Below are the code and all the weights of a small trained network. Each question names an input and a target symbol and asks about switching units off, where a switched-off unit gives its printed mean instead of its output.

import numpy as np


def w(rows, s, z=0):
    codes = np.array(rows[::2]) - 128.0
    scale = np.full(codes.shape[1], s)
    scale[-1] = z or s
    return codes * scale


def f(y):
    return np.maximum(y, 0)


def softmax(a):
    e = np.exp(a - a.max(-1, keepdims=True))
    return e / e.sum(-1, keepdims=True)


def log_softmax(a):
    a = a - a.max(-1, keepdims=True)
    return a - np.log(np.exp(a).sum(-1, keepdims=True))


def net(x, mask):
    ids = ['αβγεζηθλμξπστψ'.index(c) for c in x.split()]
    T = len(ids)
    res = E[ids] + P[:T]
    u = 0
    for l in range(2):
        q, k, v = (res @ M[l].T for M in (Q, K, V))
        z = softmax(np.where(np.tri(T) > 0, q @ k.T / 3**0.5, -1e9)) @ v
        res = res + np.where(mask[u], z, O[l][:, -1]) @ O[l][:, :-1]
        u += 1
        y = f(res @ A[l][:, :-1].T + A[l][:, -1])
        res = res + np.where(mask[u : u + 12], y, B[l][:, -1]) @ B[l][:, :-1]
        u += 12
    return log_softmax(res[-1] @ U[:, :-1].T + U[:, -1])


Q, K, V, O, A, B = {}, {}, {}, {}, {}, {}
E = w([
[16,189,132,118,126,179,134],'α',
[84,95,80,101,143,130,78],'β',
[52,130,140,63,177,113,54],'γ',
[136,113,127,87,92,99,113],'ε',
[85,172,130,151,37,172,208],'ζ',
[128,69,47,160,116,151,126],'η',
[211,16,177,243,228,91,56],'θ',
[113,213,152,136,76,141,166],'λ',
[177,147,89,189,99,134,147],'μ',
[171,93,87,132,73,107,140],'ξ',
[128,152,81,196,139,168,128],'π',
[85,249,212,97,151,107,100],'σ',
[196,228,192,124,51,75,165],'τ',
[118,138,106,122,106,128,122],'ψ',
],0.014)
P = w([
[112,107,152,128,118,153,106],'0',
[118,92,153,185,88,114,113],'1',
[115,145,114,156,82,156,41],'2',
[153,128,113,79,189,132,179],'3',
[123,107,150,193,113,69,178],'4',
[111,165,87,190,67,126,15],'5',
[206,142,102,53,186,174,186],'6',
[97,114,144,209,149,9,223],'7',
[176,181,86,134,97,145,70],'8',
[226,172,115,73,146,164,152],'9',
],0.012)
Q[0] = w([
[172,92,139,86,246,95,252],'L0H0',
[192,172,80,77,96,238,44],'L0H0',
[151,170,86,46,178,147,172],'L0H0',
],0.015)
K[0] = w([
[49,118,166,224,87,8,97],'L0H0',
[134,117,153,84,211,129,229],'L0H0',
[88,64,145,199,143,45,194],'L0H0',
],0.016)
V[0] = w([
[227,172,217,172,54,120,179],'L0H0',
[218,78,96,58,48,2,64],'L0H0',
[153,71,31,224,128,193,180],'L0H0',
],0.0094)
O[0] = w([
[83,109,142,181,58,14,83,145],'L0H0',
[211,139,174,50,51,154,41,115],'L0H0',
[103,140,197,252,117,203,162,255],'L0H0',
],0.014,0.0037)
A[0] = w([
[136,143,140,99,70,75,233,148],'L0N0',
[95,144,130,148,69,113,81,1],'L0N1',
[248,142,109,218,229,91,52,94],'L0N2',
[187,140,107,69,206,205,189,143],'L0N3',
[110,93,97,95,137,184,125,62],'L0N4',
[137,143,64,82,85,94,144,235],'L0N5',
[143,52,184,136,97,130,79,131],'L0N6',
[174,169,126,127,147,107,176,160],'L0N7',
[181,31,53,153,61,155,170,210],'L0N8',
[113,125,114,162,180,164,19,112],'L0N9',
[44,254,125,61,36,150,202,117],'L0N10',
[51,94,215,90,182,127,90,194],'L0N11',
],0.0074,0.0077)
B[0] = w([
[87,103,34,173,155,163,52,182],'L0N0',
[116,56,104,73,127,105,164,164],'L0N1',
[131,20,202,14,146,2,133,178],'L0N2',
[172,108,24,155,47,81,118,255],'L0N3',
[141,119,173,124,79,92,174,151],'L0N4',
[86,200,190,102,181,126,60,238],'L0N5',
[132,61,94,102,129,185,93,198],'L0N6',
[109,167,88,139,100,129,107,179],'L0N7',
[105,200,178,111,198,149,55,253],'L0N8',
[189,105,183,152,121,87,216,176],'L0N9',
[220,79,98,146,230,76,15,181],'L0N10',
[189,148,68,209,100,171,113,177],'L0N11',
],0.0063,0.0083)
Q[1] = w([
[104,215,78,147,31,142,132],'L1H0',
[78,137,159,74,97,133,195],'L1H0',
[200,164,72,247,167,145,3],'L1H0',
],0.0056)
K[1] = w([
[177,154,148,171,61,166,164],'L1H0',
[95,171,80,176,102,158,91],'L1H0',
[206,2,185,120,205,100,165],'L1H0',
],0.0064)
V[1] = w([
[34,85,74,104,35,167,99],'L1H0',
[81,253,83,152,90,167,81],'L1H0',
[169,131,116,167,49,147,167],'L1H0',
],0.0049)
O[1] = w([
[131,164,56,159,80,133,118,7],'L1H0',
[85,254,64,160,90,232,95,93],'L1H0',
[97,81,70,140,106,160,134,154],'L1H0',
],0.0065,0.0016)
A[1] = w([
[154,64,162,96,154,141,45,88],'L1N0',
[127,149,173,168,72,203,118,71],'L1N1',
[120,146,110,84,171,111,86,244],'L1N2',
[1,172,157,142,103,128,96,121],'L1N3',
[152,180,124,145,201,208,158,179],'L1N4',
[188,158,160,119,68,222,162,105],'L1N5',
[122,81,162,216,154,126,174,136],'L1N6',
[78,30,147,55,147,129,166,97],'L1N7',
[138,127,50,97,148,107,127,93],'L1N8',
[61,180,64,118,92,85,146,93],'L1N9',
[107,145,132,190,68,172,166,108],'L1N10',
[187,187,185,115,69,106,101,184],'L1N11',
],0.01,0.011)
B[1] = w([
[110,167,52,132,189,108,171,202],'L1N0',
[150,45,170,121,186,141,136,206],'L1N1',
[110,118,197,159,84,164,188,239],'L1N2',
[187,122,116,154,72,23,124,205],'L1N3',
[124,112,138,83,73,101,254,224],'L1N4',
[178,132,57,218,182,139,108,193],'L1N5',
[138,160,96,46,128,125,105,250],'L1N6',
[165,178,120,157,77,227,102,158],'L1N7',
[146,65,161,69,146,145,117,184],'L1N8',
[139,126,133,157,239,186,153,175],'L1N9',
[155,223,164,71,158,138,75,218],'L1N10',
[44,88,108,115,117,131,97,209],'L1N11',
],0.0091,0.016)
U = w([
[92,135,97,140,164,132,184,114],'α',
[178,117,69,139,35,137,162,165],'β',
[157,80,168,31,97,144,133,111],'γ',
[60,209,106,86,114,191,107,159],'ε',
[140,221,52,131,175,103,110,64],'ζ',
[175,174,179,159,162,196,139,114],'η',
[187,152,77,78,187,114,86,2],'θ',
[152,90,168,238,117,80,184,126],'λ',
[228,138,235,102,52,115,60,150],'μ',
[119,71,130,179,161,180,92,128],'ξ',
[140,208,151,62,76,102,181,113],'π',
[123,74,239,105,190,104,151,138],'σ',
[142,77,119,92,105,63,147,142],'τ',
[86,85,254,166,12,173,206,235],'ψ',
],0.0064,0.0079)

Each question gives the input, a string of symbols that net reads in full, and the target symbol t.
The units are the heads (3 rows each of Q, K, V and O) and the neurons (one row each of A and B). Each row of codes is followed by its name. A weight is (code - 128) times the scale printed after its matrix; where a second scale follows, it is the last column's (O, A, B and U).
mask holds one flag per unit, layer by layer, with each layer's heads first. A switched-off unit (its flag False) gives its mean, the last column of its rows in O or B, instead of its output. The means were averaged over made-up inputs and are rounded, as every weight is.
A unit's drop is (log p(t) with every unit on - log p(t) with that unit switched off) / (log p(t) with every unit on - log p(t) with every unit switched off).
most important unit: the unit with the biggest drop
k most important neurons: the k neurons with the biggest drops, biggest first
top k neurons in layer l: the k neurons of layer l with the biggest drops, biggest first
drop of u: that unit's drop, to one decimal
input μ μ λ, target μ: top neuron in layer 1 : [L1N0]
input μ β η μ β ψ ε η, target ψ: 3 most important neurons : [L1N6, L1N10, L1N5]
input η μ μ λ π τ μ, target π: 3 most important neurons : [L1N6, L1N4, L1N10]
input ε σ η σ ζ α τ ε η, target τ: 2 most important neurons : [L1N0, L1N3]
input α η λ μ λ γ σ π, target γ: 2 most important neurons : [L1N8, L0N3]
input η π ε ξ, target π: 3 most important neurons : [L1N4, L1N6, L1N10]
input τ σ μ β σ γ μ σ, target γ: 2 most important neurons : [L1N8, L0N3]
input μ ε α, target μ: 3 most important neurons : [L1N0, L1N10, L1N3]
input η ξ μ, target η: 2 most important neurons : [L1N5, L1N10]
input σ α β ξ π σ β γ μ ε, target γ: 4 most important neurons : [L1N8, L0N3, L1N2, L1N5]
input γ σ λ μ ε, target λ: top 3 neurons in layer 1 : [L1N3, L1N6, L1N10]
input ξ η σ η ε, target σ: 3 most important neurons : [L1N2, L1N9, L1N8]
input θ τ μ η τ, target τ: 4 most important neurons : [L1N6, L1N10, L1N2, L0N2]
input σ π ξ γ, target π: 2 most important neurons : [L1N4, L1N6]
input η ε ξ, target η: 3 most important neurons : [L1N5, L1N10, L1N1]
input μ π β β ψ θ, target θ: top 4 neurons in layer 1 : [L1N0, L1N7, L1N4, L1N6]
input σ σ θ μ, target σ: most important unit : L1H0
input π ξ η λ μ, target η: top 4 neurons in layer 1 : [L1N5, L1N10, L1N1, L1N3]
input θ μ η η π μ σ, target σ: top 3 neurons in layer 0 : [L0N2, L0N3, L0N10]
input α β ξ μ β μ β α μ π, target α: top neuron in layer 1 : [L1N9]
input λ η η μ μ μ ε μ μ ξ, target μ: top 2 neurons in layer 1 : [L1N0, L1N10]
input μ γ η η β η η λ ψ, target η: drop of L1N5 : 0.4
input μ η ε γ λ, target ε: drop of L0N5 : 0.1
input μ λ ζ μ η, target ζ: drop of L0N7 : 0.0
input β β η, target β: drop of L0H0 : 1.5
